B =
[[ 26  12   4   6 -17   1  -8  -3 -17]
 [ 15   3  17  24 -13 -11  -9  23 -14]
 [ 23 -14 -20  -9   4  23   4  -7   0]
 [  4 -10   2  11  10  15   3  17  12]
 [ 24  -8 -22 -14   4  23   6 -14  -2]
 [ 27  22  50  55 -44 -23 -38  36 -24]
 [ 17 -40 -14   9  10  16   1  25   4]
 [ 43  -9 -28 -18 -11  27  -4 -26 -13]
 [ 37 -33  -4  20 -17  12 -20  21  -9]
 [ 37   4  -1   7 -23  -3 -12  -2 -27]]
Indices start at 1.
The entry just right of the largest entry: -44
Find the entry in the bottom-left corner.
Answer: 37
The top-left entry: 26
The entry in row 1 and column 2: 12
The bottom entry of the column that holds the largest entry -> 7
The top entry of the column that holds the smallest entry: -17
Find the entry at row 2, column 1.
Answer: 15
Find the entry directly above the smallest entry.
Answer: 4
The entry in the top-right corner -> -17
The entry just left of the smallest entry is 55
The entry at row 3, column 1: 23
Find the entry just right of 11.
Answer: 10
The entry at row 1, column 3 is 4
The bottom-right entry is -27
The entry directly below the largest entry -> 9
The entry directly above 0 -> -14
The bottom entry of the column that holds the smallest entry is -23
Find the entry in row 2 and column 2.
Answer: 3
The entry just left of the largest entry -> 50
The entry just left of 50 is 22
The entry just left of -10 is 4
The top entry of the column that holds the largest entry -> 6
The entry just left of 7: -1
Find the entry directly below the smallest entry.
Answer: 10

X = [[74.5, 83.2, -108.6, 8.3, -80.5, 59.4, 53.6, -177.2, -79.5, -121.0], [66.4, -169.1, 82.0, -74.6, 24.1, 17.3, 67.1, 105.8, 144.3, -24.0], [-62.2, -150.1, 103.5, -59.4, -32.0, -140.1, -39.5, 120.8, -54.9, 84.7], [-79.7, 107.4, -156.6, 95.4, 9.8, 87.1, -78.4, -148.6, -43.1, -21.0], [37.5, 60.6, 138.1, -8.1, -8.5, -63.1, 46.9, -33.9, -223.8, 63.6], [40.2, 111.5, 136.1, -32.3, 5.8, -50.7, 51.4, 43.6, -208.2, 27.4], [52.5, 53.7, 179.4, -43.2, 15.1, -85.0, 57.5, 59.4, -158.0, 66.7], [47.6, 64.1, 23.4, -21.9, -96.3, -43.8, 49.3, -96.3, -241.7, -39.8], [28.0, 147.3, 82.0, -46.6, -17.9, -217.1, -14.3, 52.3, -8.8, 59.3], [-9.3, 154.4, -43.8, -30.6, -65.5, -13.1, 3.1, 8.8, -229.1, -79.8], [-13.2, -137.3, -0.5, -73.5, -49.2, -148.3, -39.1, 86.7, 172.1, 11.1], [-69.6, 166.3, 26.5, 27.3, 0.1, -118.9, -74.8, -5.4, -161.2, 84.3]]
What is the 1st entry in reading order?
A: 74.5
What is the entry just left of 84.7?
A: -54.9
The maximum -> 179.4
The entry just right of -79.7 is 107.4
What is the 2nd smallest entry?
A: -229.1
The entry just left of the smallest entry: -96.3
What is the fourth entry in reading order?
A: 8.3
What is the entry just left of -65.5?
A: -30.6
The third smallest entry -> -223.8
What is the entry just right of the smallest entry?
A: -39.8
The minimum is -241.7
The entry just left of the largest entry: 53.7
The entry just left of -74.8: -118.9
The entry just left of -32.3 -> 136.1
The entry just right of the largest entry is -43.2
What is the entry just left of -78.4?
A: 87.1

a =
[[ 10   0  26 -56  -9  52  23 -36  18  63   0   0  -7   1 -53]
 [  8 -30  28 -48 -20  51  10 -53   8  41  29  -5  -6   5 -41]]
Indices start at 1.
The entry in the top-left corner is 10
The entry directly above -48 is -56
The top-right entry: -53
The entry in row 2 and column 1 -> 8
The entry directly below the largest entry -> 41
Read off the entry just left of the smallest entry.
Answer: 26
The entry just left of 1 -> -7
The entry just left of 52 is -9
The entry just left of 5 -> -6
Read off the entry in row 1 and column 2.
Answer: 0
The entry just left of 51 -> -20
The entry just left of -5 is 29

Read these off the row that follows.
1) Give the entry just left of 84.
2) Give the entry just left of 24.
array([54, 11, 24, 10, 49, 84, 71])
1) 49
2) 11

grid =
[[ 35 -37 -38 -28   5 -58]
 [ -1 -18 -10  48  62 -20]
 [-13  17   0 -38 -46   7]]
Indices start at 1.
The entry in row 1 and column 2?
A: -37
The bottom-left entry: -13
The entry directly below 62 is -46
The entry at row 3, column 2 is 17
The entry in row 1 and column 1?
A: 35
The entry directly below -10: 0
The top entry of the column that holds the largest entry?
A: 5
The entry just left of 62 is 48
The entry just right of -37 is -38

x = array([38,  0, 76, 47, 12, 35, 39, 39])
Give the first entry from the right.
A: 39
The second-last entry: 39
The first entry from the left is 38
Give the 4th entry.
A: 47

34	16	32	-43	2	7	34	-47	-8	-20	-12	-5	-14	-49	-2	3
Report the second entry from the left.
A: 16
The entry just right of -43: 2
Report the third entry from the left.
A: 32
Report the entry just right of 7.
A: 34
The entry just left of 2: -43
Report the last entry.
A: 3

M =
[[  7  68 -39  30  24 -33  28 -22 -23 -41 -45 -39   1]
 [ 41   4   3  37  36 -50  38 -55 -17  55  36 -52  35]]
The minimum is -55
The 5th entry from the end, reading row by row is -17
The 1st entry in reading order -> 7
Find the 2nd entry on the diagonal from the top-right corner.
-52
Find the largest entry in the first column.
41
Find the fourth-last entry, reading row by row.
55
Find the top-right entry.
1
The entry just right of 55 -> 36
Find the entry directly above the smallest entry.
-22
Find the entry in the bottom-right corner.
35
The bottom entry of the column that holds the largest entry is 4
